Below is a small trained network, with its code and all its weights. Each question gives an input and a target symbol and asks what happens when units are switched off, that is, made to give their printed mean instead of their output.

import numpy as np


def w(rows, s, z=0):
    codes = np.array(rows[::2]) - 128.0
    scale = np.full(codes.shape[1], s)
    scale[-1] = z or s
    return codes * scale


def norm(h):
    return h / np.sqrt((h * h).mean(-1, keepdims=True) + 1e-5)


def f(y):
    return y / 2 * (1 + np.tanh(0.7978845608 * (y + 0.044715 * y**3)))


def softmax(a):
    e = np.exp(a - a.max(-1, keepdims=True))
    return e / e.sum(-1, keepdims=True)


def log_softmax(a):
    a = a - a.max(-1, keepdims=True)
    return a - np.log(np.exp(a).sum(-1, keepdims=True))


def net(x, mask):
    ids = ['ΞΠΦΩαβγεζηθλμστψ'.index(c) for c in x.split()]
    T = len(ids)
    res = E[ids] + P[:T]
    u = 0
    for l in range(2):
        r = norm(res)
        for j in range(3):
            rows = slice(4 * j, 4 * j + 4)
            q, k, v = (r @ M[l][rows].T for M in (Q, K, V))
            z = softmax(np.where(np.tri(T) > 0, q @ k.T / 4**0.5, -1e9)) @ v
            o = O[l][rows]
            res = res + np.where(mask[u + j], z, o[:, -1]) @ o[:, :-1]
        u += 3
        y = f(norm(res) @ A[l][:, :-1].T + A[l][:, -1])
        res = res + np.where(mask[u : u + 12], y, B[l][:, -1]) @ B[l][:, :-1]
        u += 12
    return log_softmax(norm(res)[-1] @ U[:, :-1].T + U[:, -1])


Q, K, V, O, A, B = {}, {}, {}, {}, {}, {}
E = w([
[63,179,170,207],'Ξ',
[203,121,172,139],'Π',
[112,206,132,186],'Φ',
[227,113,137,120],'Ω',
[159,159,197,117],'α',
[222,126,49,79],'β',
[112,207,83,178],'γ',
[88,32,167,85],'ε',
[203,215,143,146],'ζ',
[183,222,185,210],'η',
[102,33,74,46],'θ',
[154,182,116,82],'λ',
[212,136,190,145],'μ',
[250,177,139,150],'σ',
[67,83,221,116],'τ',
[3,144,107,126],'ψ',
],0.0026)
P = w([
[194,87,151,3],'0',
[115,128,112,133],'1',
[145,119,133,135],'2',
[119,197,157,70],'3',
[115,127,110,134],'4',
[146,119,134,136],'5',
[122,157,143,94],'6',
],0.0063)
Q[0] = w([
[116,162,15,190],'0.h1',
[21,79,76,33],'0.h1',
[27,165,101,214],'0.h1',
[165,47,73,150],'0.h1',
[234,55,151,103],'0.h2',
[188,186,4,141],'0.h2',
[54,73,94,154],'0.h2',
[148,172,214,242],'0.h2',
[134,140,122,12],'0.h3',
[215,130,69,247],'0.h3',
[103,159,62,72],'0.h3',
[47,148,79,180],'0.h3',
],0.016)
K[0] = w([
[92,162,37,213],'0.h1',
[41,47,81,53],'0.h1',
[24,143,141,204],'0.h1',
[171,63,93,167],'0.h1',
[224,64,148,107],'0.h2',
[193,195,20,121],'0.h2',
[61,86,87,151],'0.h2',
[140,177,189,254],'0.h2',
[138,163,126,27],'0.h3',
[199,123,70,234],'0.h3',
[106,194,96,92],'0.h3',
[61,153,123,180],'0.h3',
],0.017)
V[0] = w([
[122,253,75,25],'0.h1',
[56,96,172,126],'0.h1',
[82,135,144,104],'0.h1',
[229,129,83,165],'0.h1',
[109,236,198,69],'0.h2',
[119,184,160,100],'0.h2',
[123,149,145,115],'0.h2',
[129,147,144,117],'0.h2',
[138,129,133,109],'0.h3',
[98,138,117,181],'0.h3',
[120,87,134,146],'0.h3',
[126,204,109,127],'0.h3',
],0.0061)
O[0] = w([
[198,253,86,95,251],'0.h1',
[92,147,214,101,124],'0.h1',
[120,162,174,103,153],'0.h1',
[156,52,11,182,93],'0.h1',
[210,80,226,124,177],'0.h2',
[168,103,175,121,150],'0.h2',
[147,120,153,128,139],'0.h2',
[137,122,142,130,138],'0.h2',
[115,130,128,108,166],'0.h3',
[163,121,123,183,24],'0.h3',
[177,126,135,122,86],'0.h3',
[71,130,119,174,141],'0.h3',
],0.0061,0.0027)
A[0] = w([
[126,125,111,99,112],'0.n1',
[87,89,164,155,70],'0.n2',
[125,35,159,207,61],'0.n3',
[72,200,136,205,2],'0.n4',
[199,85,180,80,93],'0.n5',
[136,127,139,137,118],'0.n6',
[85,9,149,129,93],'0.n7',
[164,98,148,133,80],'0.n8',
[126,125,111,100,112],'0.n9',
[80,164,135,105,81],'0.n10',
[71,102,114,145,120],'0.n11',
[154,83,218,187,123],'0.n12',
],0.011,0.0024)
B[0] = w([
[94,154,125,111,151],'0.n1',
[151,158,66,62,126],'0.n2',
[115,214,149,200,155],'0.n3',
[190,68,166,246,141],'0.n4',
[188,128,215,172,252],'0.n5',
[144,121,121,123,123],'0.n6',
[179,14,65,62,167],'0.n7',
[163,119,83,115,126],'0.n8',
[95,154,125,111,150],'0.n9',
[114,136,32,112,190],'0.n10',
[129,165,211,101,150],'0.n11',
[205,192,16,103,171],'0.n12',
],0.013,0.0036)
Q[1] = w([
[74,128,95,117],'1.h1',
[90,104,120,84],'1.h1',
[180,104,101,88],'1.h1',
[121,162,163,192],'1.h1',
[137,24,144,175],'1.h2',
[134,13,61,205],'1.h2',
[116,49,160,99],'1.h2',
[136,8,133,180],'1.h2',
[49,114,151,131],'1.h3',
[145,106,102,152],'1.h3',
[201,164,149,137],'1.h3',
[146,144,126,135],'1.h3',
],0.011)
K[1] = w([
[192,136,108,131],'1.h1',
[166,183,115,154],'1.h1',
[90,127,192,139],'1.h1',
[128,95,84,102],'1.h1',
[162,117,24,166],'1.h2',
[172,47,50,192],'1.h2',
[89,142,46,200],'1.h2',
[164,101,8,186],'1.h2',
[103,78,162,89],'1.h3',
[101,131,93,135],'1.h3',
[167,155,127,213],'1.h3',
[141,135,117,152],'1.h3',
],0.012)
V[1] = w([
[121,217,209,236],'1.h1',
[112,119,6,116],'1.h1',
[141,141,115,147],'1.h1',
[142,113,108,118],'1.h1',
[18,194,13,252],'1.h2',
[59,132,125,125],'1.h2',
[147,89,167,66],'1.h2',
[138,120,139,111],'1.h2',
[169,151,167,148],'1.h3',
[119,33,41,26],'1.h3',
[126,153,154,160],'1.h3',
[156,153,164,177],'1.h3',
],0.0025)
O[1] = w([
[131,99,151,197,148],'1.h1',
[112,164,95,97,81],'1.h1',
[119,117,143,134,128],'1.h1',
[136,126,111,114,127],'1.h1',
[146,126,144,2,3],'1.h2',
[152,138,122,116,92],'1.h2',
[137,122,114,160,161],'1.h2',
[132,129,126,129,140],'1.h2',
[114,136,120,105,153],'1.h3',
[117,105,199,193,105],'1.h3',
[137,133,101,109,132],'1.h3',
[135,137,100,97,145],'1.h3',
],0.0045,0.0032)
A[1] = w([
[28,157,163,177,62],'1.n1',
[189,163,113,143,143],'1.n2',
[163,66,235,125,78],'1.n3',
[119,114,130,138,87],'1.n4',
[125,103,187,105,112],'1.n5',
[129,115,145,122,77],'1.n6',
[65,108,190,204,36],'1.n7',
[74,76,104,64,109],'1.n8',
[167,93,92,127,161],'1.n9',
[66,120,80,130,132],'1.n10',
[133,102,115,162,148],'1.n11',
[136,96,137,6,6],'1.n12',
],0.013,0.0026)
B[1] = w([
[42,135,34,86,174],'1.n1',
[35,151,159,103,247],'1.n2',
[183,224,235,30,252],'1.n3',
[150,120,123,150,112],'1.n4',
[151,184,175,98,169],'1.n5',
[149,148,120,148,117],'1.n6',
[110,3,68,207,139],'1.n7',
[93,85,131,12,189],'1.n8',
[132,104,217,181,179],'1.n9',
[206,141,95,107,195],'1.n10',
[164,91,163,121,145],'1.n11',
[74,113,184,233,173],'1.n12',
],0.014,0.0047)
U = w([
[137,178,107,217,144],'Ξ',
[167,57,128,111,140],'Π',
[156,95,155,186,151],'Φ',
[225,68,89,26,4],'Ω',
[187,185,208,56,219],'α',
[209,183,29,143,98],'β',
[138,85,140,185,172],'γ',
[43,29,181,43,62],'ε',
[77,107,182,179,82],'ζ',
[116,178,112,200,87],'η',
[89,156,35,23,143],'θ',
[6,224,149,110,54],'λ',
[157,68,142,153,175],'μ',
[224,115,109,170,154],'σ',
[54,115,174,195,94],'τ',
[79,77,67,196,230],'ψ',
],0.012,0.0032)

Each question gives the input, a string of symbols that net reads in full, and the target symbol t.
The units are the heads (4 rows each of Q, K, V and O) and the neurons (one row each of A and B). Each row of codes is followed by its name. A weight is (code - 128) times the scale printed after its matrix; where a second scale follows, it is the last column's (O, A, B and U).
mask holds one flag per unit, layer by layer, with each layer's heads first. A switched-off unit (its flag False) gives its mean, the last column of its rows in O or B, instead of its output. The means were averaged over made-up inputs and are rounded, as every weight is.
A unit's drop is (log p(t) with every unit on - log p(t) with that unit switched off) / (log p(t) with every unit on - log p(t) with every unit switched off).
The circuit of an input: a set's keep is (log p(t) with only the set's units on - log p(t) with every unit switched off) / (log p(t) with every unit on - log p(t) with every unit switched off). Starting from the 12 units with the biggest drops (on a tie, the unit counted first), units are removed one at a time, each time the one whose removal leaves the highest keep (on an exact tie, the one counted first), for as long as the keep stays at least 0.8.
units of the circuit, in order: the units of the circuit, biggest drop first
most important unit: the unit with the biggest drop
k most important neurons: the k neurons with the biggest drops, biggest first
heads that matter: for each layer, one digit per head in row order, 1 if its drop is at least 0.15 and else 0, layers parted by /
input ψ ψ β θ ψ ζ β, target λ: heads that matter : 110 / 000
input θ ε ψ β τ τ θ, target λ: units of the circuit, in order : 0.n7, 1.n3
input β β Ξ Ω ψ, target ψ: heads that matter : 101 / 000
input θ θ θ θ θ, target θ: units of the circuit, in order : 0.h2, 0.n5
input θ θ ψ ψ τ Ξ τ, target λ: units of the circuit, in order : 0.n10, 1.n3
input ε θ σ θ Ω ψ σ, target λ: units of the circuit, in order : 1.n2, 1.n3
input η ζ θ θ Ξ γ, target ψ: 3 most important neurons : 0.n3, 1.n3, 0.n12
input β γ θ ψ Φ θ, target ε: units of the circuit, in order : 0.h1, 0.n7, 0.h2, 1.n12
input β ε α θ Ω, target Ω: heads that matter : 110 / 010
input Ξ α ψ ψ, target λ: heads that matter : 111 / 000
input β Ξ θ θ ψ, target ψ: heads that matter : 100 / 000
input τ α Ξ ψ θ, target θ: 3 most important neurons : 1.n1, 0.n5, 0.n10
input β β ψ β, target θ: units of the circuit, in order : 1.n3, 0.n11
input α ψ τ ψ Ω β β, target λ: most important unit : 0.h2
input α λ ε, target θ: heads that matter : 010 / 000
input θ θ ψ Ξ ε θ ε, target λ: heads that matter : 111 / 010
input Ξ θ Ξ λ α θ, target ε: 2 most important neurons : 1.n8, 0.n7
input θ θ ψ β ψ ε ψ, target θ: most important unit : 0.h1
input ψ θ ψ, target λ: heads that matter : 101 / 000
input α θ Φ η ε, target ε: 4 most important neurons : 1.n8, 0.n7, 1.n12, 0.n3
input θ ε θ ε, target λ: most important unit : 0.h1
input ψ μ θ θ θ ψ ψ, target θ: heads that matter : 001 / 000
input θ Ω θ ψ θ, target ψ: 3 most important neurons : 0.n11, 0.n4, 1.n7
input ψ ψ Ξ γ Π τ τ, target λ: 2 most important neurons : 0.n7, 0.n10
input σ ψ ε η ε α, target σ: 3 most important neurons : 0.n12, 0.n7, 1.n3
input ε ε Π β Ω, target Ω: 3 most important neurons : 0.n5, 1.n10, 0.n4
input ψ θ Π θ, target λ: most important unit : 0.h2
